Below is a small trained network, with its code and all its weights. Each question gives an input and a class and asks what happens when units are switched off, that is, made to give their printed mean instead of their output.

import numpy as np


def w(rows, s, z=0):
    codes = np.array(rows[::2]) - 128.0
    scale = np.full(codes.shape[1], s)
    scale[-1] = z or s
    return codes * scale


def norm(h):
    return h / np.sqrt((h * h).mean(-1, keepdims=True) + 1e-5)


def f(y):
    return y / 2 * (1 + np.tanh(0.7978845608 * (y + 0.044715 * y**3)))


def log_softmax(a):
    a = a - a.max(-1, keepdims=True)
    return a - np.log(np.exp(a).sum(-1, keepdims=True))


def net(x, mask):
    res = np.array(x, float).reshape(1, 5) / 4 @ E
    u = 0
    for l in range(4):
        y = f(norm(res) @ A[l][:, :-1].T + A[l][:, -1])
        res = res + np.where(mask[u : u + 4], y, B[l][:, -1]) @ B[l][:, :-1]
        u += 4
    return log_softmax(norm(res)[-1] @ U[:, :-1].T + U[:, -1])


A, B = {}, {}
E = w([
[147,223,254,65,194,167],'x0',
[150,151,115,79,102,219],'x1',
[60,94,137,172,140,135],'x2',
[121,127,153,109,204,189],'x3',
[134,119,222,75,88,132],'x4',
],0.0087)
A[0] = w([
[254,251,159,156,167,101,72],'0.n0',
[136,105,167,113,172,109,249],'0.n1',
[178,185,138,99,65,34,78],'0.n2',
[130,224,91,72,191,159,89],'0.n3',
],0.0081,0.0013)
B[0] = w([
[163,121,108,144,61,174,254],'0.n0',
[98,133,174,150,190,1,179],'0.n1',
[206,184,122,142,152,155,193],'0.n2',
[192,232,53,146,112,98,225],'0.n3',
],0.0099,0.004)
A[1] = w([
[54,195,141,81,117,127,71],'1.n0',
[18,185,191,144,118,110,129],'1.n1',
[70,218,15,106,111,49,244],'1.n2',
[96,42,126,2,85,189,90],'1.n3',
],0.0062,0.0011)
B[1] = w([
[135,47,130,115,122,108,125],'1.n0',
[1,45,133,57,200,68,162],'1.n1',
[138,156,192,87,42,154,254],'1.n2',
[100,51,18,120,205,68,161],'1.n3',
],0.0084,0.0031)
A[2] = w([
[122,103,78,132,3,73,253],'2.n0',
[219,180,117,11,183,153,190],'2.n1',
[16,178,169,35,142,86,158],'2.n2',
[235,202,93,235,52,185,174],'2.n3',
],0.007,0.0036)
B[2] = w([
[87,226,123,147,161,151,228],'2.n0',
[93,142,12,115,72,106,207],'2.n1',
[195,94,71,151,112,128,162],'2.n2',
[125,166,199,106,103,101,255],'2.n3',
],0.011,0.0079)
A[3] = w([
[220,52,18,91,213,255,227],'3.n0',
[191,212,66,138,84,108,4],'3.n1',
[52,175,239,162,186,92,212],'3.n2',
[195,232,79,102,124,128,76],'3.n3',
],0.0061,0.0012)
B[3] = w([
[22,149,10,121,130,54,178],'3.n0',
[108,42,247,41,24,104,243],'3.n1',
[115,49,10,79,152,90,184],'3.n2',
[128,78,205,110,2,47,253],'3.n3',
],0.0064,0.0051)
U = w([
[208,110,181,129,150,228,2],'0',
[173,253,149,94,17,124,173],'1',
[96,164,76,164,128,148,151],'2',
[184,48,157,95,210,95,98],'3',
],0.012,0.0051)

Each question gives the input, the list of numbers given to net, and the class t.
The units are the neurons (one row each of A and B). Each row of codes is followed by its name. A weight is (code - 128) times the scale printed after its matrix; where a second scale follows, it is the last column's (A, B and U).
mask holds one flag per neuron, layer by layer. A switched-off neuron (its flag False) gives its mean, the last column of its row in B, instead of its output. The means were averaged over made-up inputs and are rounded, as every weight is.
A unit's drop is (log p(t) with every unit on - log p(t) with that unit switched off) / (log p(t) with every unit on - log p(t) with every unit switched off).
The circuit of an input: a set's keep is (log p(t) with only the set's units on - log p(t) with every unit switched off) / (log p(t) with every unit on - log p(t) with every unit switched off). Starting from the 12 units with the biggest drops (on a tie, the unit counted first), units are removed one at a time, each time the one whose removal leaves the highest keep (on an exact tie, the one counted first), for as long as the keep stays at least 0.8.
circuit, biggest first: the units of the circuit, biggest drop first
most important unit: the unit with the biggest drop
k most important neurons: the k neurons with the biggest drops, biggest first
k most important neurons of layer l: the k neurons of layer l with the biggest drops, biggest first
drop when u is switched off: that unit's drop, to one decimal
input [-3,3,1,2,6], class 3: circuit, biggest first => 1.n3, 0.n3
input [0,3,0,7,3], class 2: circuit, biggest first => 2.n3, 1.n2, 3.n0
input [-1,2,2,8,1], class 2: 2 most important neurons of layer 0 => 0.n0, 0.n2
input [-7,8,4,-3,7], class 2: most important unit => 1.n3
input [-2,-3,-1,6,-8], class 1: 3 most important neurons => 1.n1, 1.n2, 0.n1
input [-7,-2,-6,5,2], class 2: 4 most important neurons => 0.n3, 1.n3, 2.n3, 0.n2
input [8,-7,0,3,0], class 3: 2 most important neurons of layer 2 => 2.n0, 2.n3
input [-3,8,6,1,8], class 3: 2 most important neurons of layer 0 => 0.n3, 0.n0
input [-2,0,2,7,0], class 2: 3 most important neurons => 2.n3, 3.n0, 3.n1
input [-4,2,4,-3,4], class 2: 2 most important neurons => 0.n3, 1.n3
input [2,-3,7,-8,-4], class 2: 2 most important neurons => 0.n3, 1.n1
input [8,-6,2,-6,3], class 3: drop when 0.n1 is switched off => 0.5
input [7,-3,4,6,5], class 3: drop when 3.n2 is switched off => 0.0
input [-5,8,6,7,5], class 2: most important unit => 3.n0
input [3,-8,5,-8,-2], class 2: drop when 3.n1 is switched off => 0.3
